Below is a small trained network, with its code and all its weights. Each question gives an input and a class and asks what happens when units are switched off, that is, made to give their printed mean instead of their output.

import numpy as np


def w(rows, s, z=0):
    codes = np.array(rows[::2]) - 128.0
    scale = np.full(codes.shape[1], s)
    scale[-1] = z or s
    return codes * scale


def f(y):
    return y / 2 * (1 + np.tanh(0.7978845608 * (y + 0.044715 * y**3)))


def log_softmax(a):
    a = a - a.max(-1, keepdims=True)
    return a - np.log(np.exp(a).sum(-1, keepdims=True))


def net(x, mask):
    res = np.array(x, float).reshape(1, 6) / 4 @ E
    y = f(res @ A[0][:, :-1].T + A[0][:, -1])
    res = res + np.where(mask, y, B[0][:, -1]) @ B[0][:, :-1]
    return log_softmax(res[-1] @ U[:, :-1].T + U[:, -1])


A, B = {}, {}
E = w([
[26,184,111],'x0',
[128,129,128],'x1',
[189,253,125],'x2',
[128,128,128],'x3',
[138,116,7],'x4',
[128,128,128],'x5',
],0.014)
A[0] = w([
[139,183,123,56],'neuron 1',
[122,132,149,8],'neuron 2',
[110,86,126,83],'neuron 3',
[125,53,113,160],'neuron 4',
[79,92,129,54],'neuron 5',
[5,180,111,24],'neuron 6',
[110,139,234,32],'neuron 7',
[134,118,18,39],'neuron 8',
[54,85,124,134],'neuron 9',
[130,124,89,38],'neuron 10',
[73,82,120,107],'neuron 11',
[139,189,123,64],'neuron 12',
[153,209,95,174],'neuron 13',
[207,83,140,1],'neuron 14',
[78,147,127,106],'neuron 15',
],0.019,0.0065)
B[0] = w([
[133,169,166,182],'neuron 1',
[101,79,137,126],'neuron 2',
[142,155,169,177],'neuron 3',
[155,196,165,231],'neuron 4',
[127,166,160,187],'neuron 5',
[229,40,22,249],'neuron 6',
[9,88,82,206],'neuron 7',
[4,56,135,238],'neuron 8',
[146,198,180,230],'neuron 9',
[90,117,116,151],'neuron 10',
[135,194,183,213],'neuron 11',
[133,182,182,191],'neuron 12',
[142,177,203,254],'neuron 13',
[211,61,37,196],'neuron 14',
[153,114,91,175],'neuron 15',
],0.014,0.016)
U = w([
[167,186,202,116],'0',
[223,90,74,254],'1',
[2,106,121,35],'2',
],0.016,0.0056)

Each question gives the input, the list of numbers given to net, and the class t.
The units are the neurons (one row each of A and B). Each row of codes is followed by its name. A weight is (code - 128) times the scale printed after its matrix; where a second scale follows, it is the last column's (A, B and U).
mask holds one flag per neuron, in row order. A switched-off neuron (its flag False) gives its mean, the last column of its row in B, instead of its output. The means were averaged over made-up inputs and are rounded, as every weight is.
A unit's drop is (log p(t) with every unit on - log p(t) with that unit switched off) / (log p(t) with every unit on - log p(t) with every unit switched off).
The circuit of an input: a set's keep is (log p(t) with only the set's units on - log p(t) with every unit switched off) / (log p(t) with every unit on - log p(t) with every unit switched off). Starting from the 12 units with the biggest drops (on a tie, the unit counted first), units are removed one at a time, each time the one whose removal leaves the highest keep (on an exact tie, the one counted first), for as long as the keep stays at least 0.8.
circuit, biggest first: the units of the circuit, biggest drop first
unit that matters most: the unit with the biggest drop
top k neurons: the k neurons with the biggest drops, biggest first
drop when u is switched off: that unit's drop, to one decimal
input [3,8,1,5,-6,8], class 2: unit that matters most	neuron 7
input [-2,-1,-1,-1,2,-3], class 1: top 2 neurons	(neuron 7; neuron 13)
input [6,-1,1,6,-7,2], class 2: top 2 neurons	(neuron 7; neuron 14)
input [7,7,-8,-7,8,4], class 0: top 2 neurons	(neuron 9; neuron 11)
input [8,5,-8,4,-8,-1], class 0: top 3 neurons	(neuron 9; neuron 11; neuron 8)
input [-7,6,6,1,-1,7], class 1: top 4 neurons	(neuron 14; neuron 9; neuron 11; neuron 4)
input [-3,-3,0,-4,4,-2], class 2: circuit, biggest first	(neuron 6; neuron 8)
input [6,-4,-8,7,8,-4], class 0: top 2 neurons	(neuron 9; neuron 11)
input [-5,0,8,2,8,0], class 0: top 3 neurons	(neuron 13; neuron 7; neuron 12)
input [-8,6,-8,1,6,4], class 0: top 4 neurons	(neuron 4; neuron 6; neuron 11; neuron 3)
input [-3,-6,-2,4,-3,-7], class 1: top 2 neurons	(neuron 8; neuron 13)
input [-3,-1,-2,8,2,6], class 1: top 2 neurons	(neuron 13; neuron 9)
input [7,-8,3,-4,-6,3], class 1: top 2 neurons	(neuron 6; neuron 8)
input [8,-3,-2,-5,2,-6], class 1: top neuron	(neuron 6)
input [6,1,1,8,2,-5], class 1: drop when neuron 6 is switched off	0.3
input [6,4,-8,-1,-1,6], class 0: drop when neuron 9 is switched off	0.2
input [5,5,3,0,0,3], class 1: drop when neuron 6 is switched off	0.7
